[ -4  18  61  13   6   1   1   5  10  -3  -8  11  25  25   3  25   0   9
 -11   0   7  -8  11  15   3  -4  -1  -8   8   5 -12  -8 -20   0  14   8
  -9  -4   2  -2  -2   9   5  25   5  13  20  13   8  -8  -7 -36   4   3]	tn.<63>
[ -5  19  73  28   3  -7   2 -10  10  -7 -31  16  34  18 -14  31  -6   2
  -3  -4  20  -7   4  22  -4  -1   8  -4  -2  15 -15  11 -18   9  16  24
  -2  -6   8  -9  -5  -5  -1  14  -9  19   4  14   6 -16  -6 -23  -8  13]	lt.<59>
[  0   6  34   2   5   0   5   8   4  -3  -8  21   8  30   0  12   3  11
  -2  -6 -14   6   1   9  -7  -7   2   0   5   3   5   5   3   3  -3   3
   2  -3   1  -1   2  -8   1  38  -3  18   2  14   9  -5  -4 -22  -8  -7]	lt.<58>
[  7   4  21  13   6 -21   2  -7   3 -13  -2  18  11  19  -2  22  -5   0
   4   0  18   2  -7   7 -21   0  -2  -4   0  -6   4  20  -4  -4  29   2
  -2  -2   4  -9  -3   3   1  19  -1   9  -3  13   1  -7  -3  -5  -7   7]	Jh.<57>
[ 10   4  14   4   4  -6  14   4   9  -4  -3  21  30   1   0  32  -9  -7
  -2   2   5  -2   0   6   8  -8  -6 -22  -4 -14  -4  11 -20   9  16 -14
 -16 -11  -3 -21   2  11  -5  -9   3   5  -9  26  -4   0   4 -11   9   8]	Jh.<67>
[ -6  17  44   4  23   2   0  -9   7 -13 -41  17  26  33  -6  17  11   8
 -19  -2 -25  -4  17  10  17  -2  -5  -4  -2  23 -15 -10 -19   0   4   0
   1   0  10  -6  -7 -20   9  20  -2   6  25  27   6 -22   3  -9  -7   6]	lt.<59>
[  6   0  25  10   9  16   5   9  12 -12  -5   5  18  42   6  15   5  10
  -3   0  -8   3 -13   5 -11  -8  -5  -9   4   3  -4   4 -15  -7  17  -6
 -13  -4   2 -16  -1   1   9  37  14  17  11  32   2   0  -1 -32   0  -6]	tn.<60>
[ -2  15  42  -5  12 -12   8  -2   2  -2 -32  27  16  27  -8  16   3   4
 -15  -3  -4   0   5   4   5  -2   4  -4 -10  19 -14   8   2   7  -3   3
  11  -6   2  -3  -1  -8  -4  28 -12   0  -5  19   4 -12  10   1  -5   1]	lt.<59>
[ -2   4  14  20   1  18  -4  -5   6  -8   8  -9  19   9   7   0  -1   5
   6   0   0   6  -6  14  -4  -2  -8  -1  15   0   3   8 -23  -6  12  -6
 -18   4   2  -7   0  -6  10  17   7  17  21   6   0  -3  -7 -29  -7   4]	tn.<60>
[  1  -6   5  10   4  12   3 -12  15  -5  14 -10  -6  10  14  -3  -2   6
  10   0  19   2 -24  14 -16   1  -8  -4   6  -1   2   3  -4  -9  17  -2
  -7   9   1  -9   4  10   6  28  11   0   4   8  -2   4  -1 -18  -2  -5]	tn.<60>
[ -3  11  60  14  19   5   3   6   1 -11 -31  20  20  43 -11  25   9  10
 -10   5 -29  -1   3   8  -7  -5   0  -2   2  23  -7   4 -10   0   3  -3
  -6   1   3  -6  -5 -25   9  35  -4  26  19  22   7 -13 -11 -26 -15  -7]	lt.<58>
[  3   7  41  22  -4   3  -8  13  10  -4   8   1  14  39  -1  17   3  10
   6  -1   6  -1  -6  10  -9  -3  -6  -3  13   1   0   8 -11 -10  14   9
 -10  -4   6 -12   1  -2   9  35   8  24  13  12  10  -5 -10 -41   3  -2]	tn.<60>
[ -1   6  50   4   8  -6  20  -2  -2  -2 -20  33  20  27  -3  22  -2  11
  -5  -3   1  -7  -4  17  -1 -15  14  -4 -10   3 -32   5  11  -4   5  14
 -14 -18  -5  -4  14   5  -6  52 -11  12 -15  24   3  -2  -4 -29  -4 -17]	lt.<58>
[ -4  12  69  18   2 -19   3   6   9 -10  -4  19  20  33  -2  35  -2  10
  -1   0  21  -8  12  21 -10  -5   3  -8   9   8  -3  19 -12   2  23  19
  -8 -12   5  -6  -2   2   6  34   2  22 -13  19   7 -11 -10 -34  -3   7]	tn.<63>
[  6   5  24  -8   0 -23  12  -7   1  -3   5  26  20   0   1  32  -9   0
   3  -2  15  -3  11  12   2   3 -14 -11   8 -15  -9  14 -10   3  18 -10
  -4 -12  -4 -12   0  17  -8   7   8   9   0  20  13  -5   2  -7  12  11]	Jh.<67>
[ -3   8  50   4   1  -6  10  -3  13  -2 -29  25  32  20  -2  29  -4   5
 -12  -2   9  -6   7  13   6   1   4  -6  -6  13 -18  10  -5   8   2  -2
   1  -6  -1  -8   0   5  -9  25  -7   2  -1  23   5  -8  11 -14   4   7]	lt.<59>
[ -3   0  49  16   5 -10   0   3  16  -6   0   8  16  23   1  18   3  12
  -5  -2   1  -4   2  18 -11  -3   1  -3  10   7  -6  -4  -9  -8  15  13
 -15   2   1  -3   1  18   5  30   9  18  16   4   5 -11 -16 -31   1  -3]	tn.<63>
[ -3  14  51  10   5 -20   4  -6   7  -2 -18  23  12  20 -10  19  -1   4
  -3  -1  10  -3   3  10 -11  -1  12   3  -1  16  -3   8  -2   9  10  21
   9  -4   3   4  -4  -6  -3  24 -10  14  -7   5   7 -11  -6  -4 -12   3]	lt.<59>
[  3  -4  10  -8   0 -17   3   0  -1   2  18  14  16  -8  11  20  -7  -1
   8  -3  22  -1  10  10  -5   1  -2 -12   9 -19  -2   6  -9   3  15  -2
 -13  -6  -5  -5   2  19  -3   1   1   1   5   2   6   5  -2 -12   6   2]	Jh.<57>
